Below is a small trained network, with its code and all its weights. Each question gives an input and a class and asks what happens when units are switched off, that is, made to give their printed mean instead of their output.

import numpy as np


def w(rows, s, z=0):
    codes = np.array(rows[::2]) - 128.0
    scale = np.full(codes.shape[1], s)
    scale[-1] = z or s
    return codes * scale


def f(y):
    return y / 2 * (1 + np.tanh(0.7978845608 * (y + 0.044715 * y**3)))


def log_softmax(a):
    a = a - a.max(-1, keepdims=True)
    return a - np.log(np.exp(a).sum(-1, keepdims=True))


def net(x, mask):
    res = np.array(x, float).reshape(1, 6) / 4 @ E
    y = f(res @ A[0][:, :-1].T + A[0][:, -1])
    res = res + np.where(mask, y, B[0][:, -1]) @ B[0][:, :-1]
    return log_softmax(res[-1] @ U[:, :-1].T + U[:, -1])


A, B = {}, {}
E = w([
[103,82,138,67,74,178,22],'x0',
[145,203,241,148,76,147,111],'x1',
[136,130,129,129,132,133,122],'x2',
[185,92,110,172,56,254,157],'x3',
[237,150,134,31,106,123,184],'x4',
[125,126,134,127,120,129,132],'x5',
],0.0077)
A[0] = w([
[171,197,88,246,169,76,230,67],'neuron 0',
[123,80,27,114,146,114,135,71],'neuron 1',
[57,148,132,254,134,149,86,84],'neuron 2',
[149,103,97,179,72,247,179,44],'neuron 3',
[183,187,147,49,112,152,178,69],'neuron 4',
[136,215,214,162,90,129,106,37],'neuron 5',
[123,77,54,108,159,110,148,3],'neuron 6',
],0.0081,0.0038)
B[0] = w([
[155,163,124,68,51,185,27,254],'neuron 0',
[110,175,233,121,181,245,180,183],'neuron 1',
[179,53,45,22,92,104,209,236],'neuron 2',
[1,219,136,123,141,37,131,235],'neuron 3',
[109,41,46,99,123,103,152,180],'neuron 4',
[106,97,166,94,229,207,231,194],'neuron 5',
[107,125,181,104,187,150,164,157],'neuron 6',
],0.0092,0.0062)
U = w([
[124,133,204,114,195,211,214,61],'0',
[130,127,120,126,128,104,125,254],'1',
[148,61,47,81,118,71,181,45],'2',
[56,217,141,116,161,7,124,121],'3',
[141,128,134,143,137,122,106,243],'4',
[148,146,129,97,89,183,13,105],'5',
[180,115,163,253,141,84,108,60],'6',
],0.011,0.0099)

Each question gives the input, the list of numbers given to net, and the class t.
The units are the neurons (one row each of A and B). Each row of codes is followed by its name. A weight is (code - 128) times the scale printed after its matrix; where a second scale follows, it is the last column's (A, B and U).
mask holds one flag per neuron, in row order. A switched-off neuron (its flag False) gives its mean, the last column of its row in B, instead of its output. The means were averaged over made-up inputs and are rounded, as every weight is.
A unit's drop is (log p(t) with every unit on - log p(t) with that unit switched off) / (log p(t) with every unit on - log p(t) with every unit switched off).
The circuit of an input: a set's keep is (log p(t) with only the set's units on - log p(t) with every unit switched off) / (log p(t) with every unit on - log p(t) with every unit switched off). Starting from all 7 units, units are removed one at a time, each time the one whose removal leaves the highest keep (on an exact tie, the one counted first), for as long as the keep stays at least 0.8.
circuit, biggest first: the units of the circuit, biggest drop first
k most important neurons: the k neurons with the biggest drops, biggest first
drop of u: that unit's drop, to one decimal
input [-5,-5,-6,-5,-5,3], class 1: circuit, biggest first : [neuron 3; neuron 0]
input [-7,-1,-6,8,3,-7], class 3: circuit, biggest first : [neuron 3]
input [-8,1,1,-6,-5,-6], class 5: 2 most important neurons : [neuron 0; neuron 3]
input [0,-2,-1,5,-1,-4], class 3: 2 most important neurons : [neuron 3; neuron 0]
input [-2,-7,6,-3,5,-4], class 0: 2 most important neurons : [neuron 1; neuron 6]
input [8,5,-5,3,8,0], class 2: 3 most important neurons : [neuron 4; neuron 0; neuron 1]
input [0,-5,-5,-4,4,4], class 0: 2 most important neurons : [neuron 1; neuron 3]
input [-4,-6,-2,1,6,-6], class 0: 3 most important neurons : [neuron 1; neuron 6; neuron 2]
input [-1,-2,-3,-4,-7,4], class 2: 2 most important neurons : [neuron 2; neuron 3]
input [-7,5,-3,-4,7,-8], class 4: 3 most important neurons : [neuron 2; neuron 0; neuron 3]
input [-5,2,6,-3,-4,4], class 1: 2 most important neurons : [neuron 3; neuron 2]
input [-6,-5,1,-4,6,-7], class 4: 2 most important neurons : [neuron 0; neuron 2]
input [-7,-1,1,2,-7,-4], class 2: 2 most important neurons : [neuron 2; neuron 1]
input [2,-7,1,3,4,-4], class 0: circuit, biggest first : [neuron 1]
input [5,7,-8,-8,-3,-4], class 1: 2 most important neurons : [neuron 3; neuron 1]
input [-3,6,-3,-2,7,-6], class 2: 2 most important neurons : [neuron 4; neuron 1]
input [6,3,-5,-2,-7,5], class 2: drop of neuron 2 : 0.7
input [3,6,6,0,-8,-4], class 2: drop of neuron 1 : 0.1
input [-8,-3,3,1,-3,-2], class 5: drop of neuron 6 : 0.0
input [-3,-1,1,-5,2,-7], class 4: circuit, biggest first : [neuron 3]
